Here is a tiny trained network, its code and every weight. The questions are about switching its units off for an input and a target symbol, where a switched-off unit gives its printed mean instead of its output.

import numpy as np


def w(rows, s, z=0):
    codes = np.array(rows[::2]) - 128.0
    scale = np.full(codes.shape[1], s)
    scale[-1] = z or s
    return codes * scale


def norm(h):
    return h / np.sqrt((h * h).mean(-1, keepdims=True) + 1e-5)


def f(y):
    return np.maximum(y, 0)


def softmax(a):
    e = np.exp(a - a.max(-1, keepdims=True))
    return e / e.sum(-1, keepdims=True)


def log_softmax(a):
    a = a - a.max(-1, keepdims=True)
    return a - np.log(np.exp(a).sum(-1, keepdims=True))


def net(x, mask):
    ids = ['αβγζηθξστφψ'.index(c) for c in x.split()]
    T = len(ids)
    res = E[ids] + P[:T]
    u = 0
    for l in range(2):
        q, k, v = (norm(res) @ M[l].T for M in (Q, K, V))
        z = softmax(np.where(np.tri(T) > 0, q @ k.T / 3**0.5, -1e9)) @ v
        res = res + np.where(mask[u], z, O[l][:, -1]) @ O[l][:, :-1]
        u += 1
        y = f(norm(res) @ A[l][:, :-1].T + A[l][:, -1])
        res = res + np.where(mask[u : u + 4], y, B[l][:, -1]) @ B[l][:, :-1]
        u += 4
    return log_softmax(norm(res)[-1] @ U[:, :-1].T + U[:, -1])


Q, K, V, O, A, B = {}, {}, {}, {}, {}, {}
E = w([
[147,247,70,250,146],'α',
[125,132,186,127,109],'β',
[96,75,210,50,110],'γ',
[179,173,164,137,108],'ζ',
[149,131,120,132,109],'η',
[175,186,122,88,75],'θ',
[137,153,124,91,137],'ξ',
[136,103,93,159,148],'σ',
[159,157,137,102,153],'τ',
[69,148,128,3,125],'φ',
[111,120,163,94,83],'ψ',
],0.021)
P = w([
[1,208,202,87,126],'0',
[251,226,104,120,58],'1',
[205,246,56,96,51],'2',
[230,214,69,107,69],'3',
[148,162,98,64,71],'4',
[166,178,87,57,75],'5',
[234,252,69,115,19],'6',
[169,203,88,64,134],'7',
[185,207,87,56,78],'8',
[170,220,57,61,106],'9',
],0.0074)
Q[0] = w([
[180,227,104,2,34],'L0H0',
[64,123,166,143,14],'L0H0',
[255,153,131,118,21],'L0H0',
],0.009)
K[0] = w([
[25,236,154,221,153],'L0H0',
[161,184,106,203,165],'L0H0',
[2,110,158,132,133],'L0H0',
],0.0083)
V[0] = w([
[157,154,181,133,225],'L0H0',
[149,132,146,255,128],'L0H0',
[25,126,95,121,164],'L0H0',
],0.0091)
O[0] = w([
[248,117,127,70,201,148],'L0H0',
[170,153,166,170,182,3],'L0H0',
[25,105,129,163,248,147],'L0H0',
],0.012,0.0045)
A[0] = w([
[83,161,201,176,193,252],'L0N0',
[85,152,165,75,75,114],'L0N1',
[128,2,77,145,81,232],'L0N2',
[127,160,184,82,80,171],'L0N3',
],0.0094,0.0012)
B[0] = w([
[242,199,98,243,233,155],'L0N0',
[172,130,67,221,165,243],'L0N1',
[232,234,137,49,166,162],'L0N2',
[254,32,74,173,102,255],'L0N3',
],0.0066,0.0063)
Q[1] = w([
[40,181,187,111,139],'L1H0',
[165,127,84,96,117],'L1H0',
[254,150,28,24,88],'L1H0',
],0.01)
K[1] = w([
[254,87,82,95,89],'L1H0',
[106,189,99,185,146],'L1H0',
[59,172,253,178,157],'L1H0',
],0.0083)
V[1] = w([
[104,175,1,227,174],'L1H0',
[244,238,164,165,185],'L1H0',
[78,214,128,51,249],'L1H0',
],0.009)
O[1] = w([
[89,176,105,214,93,254],'L1H0',
[171,255,204,194,115,229],'L1H0',
[59,201,147,48,126,127],'L1H0',
],0.012,0.0048)
A[1] = w([
[119,187,63,70,149,82],'L1N0',
[75,76,184,150,40,51],'L1N1',
[208,100,254,132,194,2],'L1N2',
[163,185,181,223,228,232],'L1N3',
],0.0075,0.0031)
B[1] = w([
[92,183,153,131,19,167],'L1N0',
[124,60,228,102,109,131],'L1N1',
[234,207,121,120,116,146],'L1N2',
[23,1,66,68,194,253],'L1N3',
],0.0056,0.0063)
U = w([
[35,143,91,250,102,41],'α',
[218,128,189,130,193,78],'β',
[115,123,217,151,153,75],'γ',
[88,59,85,184,141,169],'ζ',
[105,145,199,195,134,88],'η',
[133,100,102,78,185,253],'θ',
[24,162,176,170,235,173],'ξ',
[65,170,122,85,129,115],'σ',
[59,133,86,117,144,164],'τ',
[142,188,217,28,152,80],'φ',
[185,76,105,198,75,104],'ψ',
],0.011,0.0024)

Each question gives the input, a string of symbols that net reads in full, and the target symbol t.
The units are the heads (3 rows each of Q, K, V and O) and the neurons (one row each of A and B). Each row of codes is followed by its name. A weight is (code - 128) times the scale printed after its matrix; where a second scale follows, it is the last column's (O, A, B and U).
mask holds one flag per unit, layer by layer, with each layer's heads first. A switched-off unit (its flag False) gives its mean, the last column of its rows in O or B, instead of its output. The means were averaged over made-up inputs and are rounded, as every weight is.
A unit's drop is (log p(t) with every unit on - log p(t) with that unit switched off) / (log p(t) with every unit on - log p(t) with every unit switched off).
The circuit of an input: a set's keep is (log p(t) with only the set's units on - log p(t) with every unit switched off) / (log p(t) with every unit on - log p(t) with every unit switched off). Starting from all 10 units, units are removed one at a time, each time the one whose removal leaves the highest keep (on an exact tie, the one counted first), for as long as the keep stays at least 0.8.
units of the circuit, in order: the units of the circuit, biggest drop first
most important unit: the unit with the biggest drop
top k neurons: the k neurons with the biggest drops, biggest first
top k neurons in layer l: the k neurons of layer l with the biggest drops, biggest first
drop when u is switched off: that unit's drop, to one decimal
input γ β σ θ σ ξ, target θ: most important unit	L1H0
input ζ θ β θ γ σ θ ψ ψ, target β: units of the circuit, in order	(L0H0 L1H0)
input θ θ ψ β η τ ξ θ τ, target ψ: units of the circuit, in order	(L0H0 L1H0)
input φ σ τ ζ, target τ: units of the circuit, in order	(L1H0 L0H0)
input η θ ξ γ γ ζ θ ξ θ ζ, target α: units of the circuit, in order	(L0H0 L1H0)
input τ β σ θ, target φ: units of the circuit, in order	(L0H0 L1H0)
input ζ θ β, target β: units of the circuit, in order	(L0H0 L1H0)
input ψ η θ ζ σ τ γ, target ζ: units of the circuit, in order	(L1H0 L0H0)
input η ξ θ τ σ γ φ θ ξ, target α: units of the circuit, in order	(L0H0 L1H0 L0N0)
input θ φ γ ζ γ, target ψ: units of the circuit, in order	(L0N1 L0N3)
input θ η σ τ θ φ, target ψ: units of the circuit, in order	(L0H0 L1H0 L0N3)
input ξ ψ γ ξ θ ψ β ξ ζ, target σ: units of the circuit, in order	(L0H0 L1H0)
input θ θ φ, target ψ: top 2 neurons in layer 0	(L0N1 L0N3)
input ψ τ τ σ γ γ θ β, target ζ: top neuron	(L0N1)
input θ γ σ β θ γ θ γ, target ψ: top 2 neurons in layer 0	(L0N1 L0N3)
input θ θ θ θ φ σ γ θ τ, target ψ: top 2 neurons in layer 0	(L0N2 L0N1)
input γ η ζ θ σ ζ η ζ, target θ: drop when L1H0 is switched off	1.0
input τ σ τ θ ξ, target φ: drop when L1H0 is switched off	0.2
input ξ θ ψ γ ξ β, target σ: drop when L1H0 is switched off	1.4
input ψ ζ γ φ θ, target ζ: top neuron in layer 0	(L0N1)
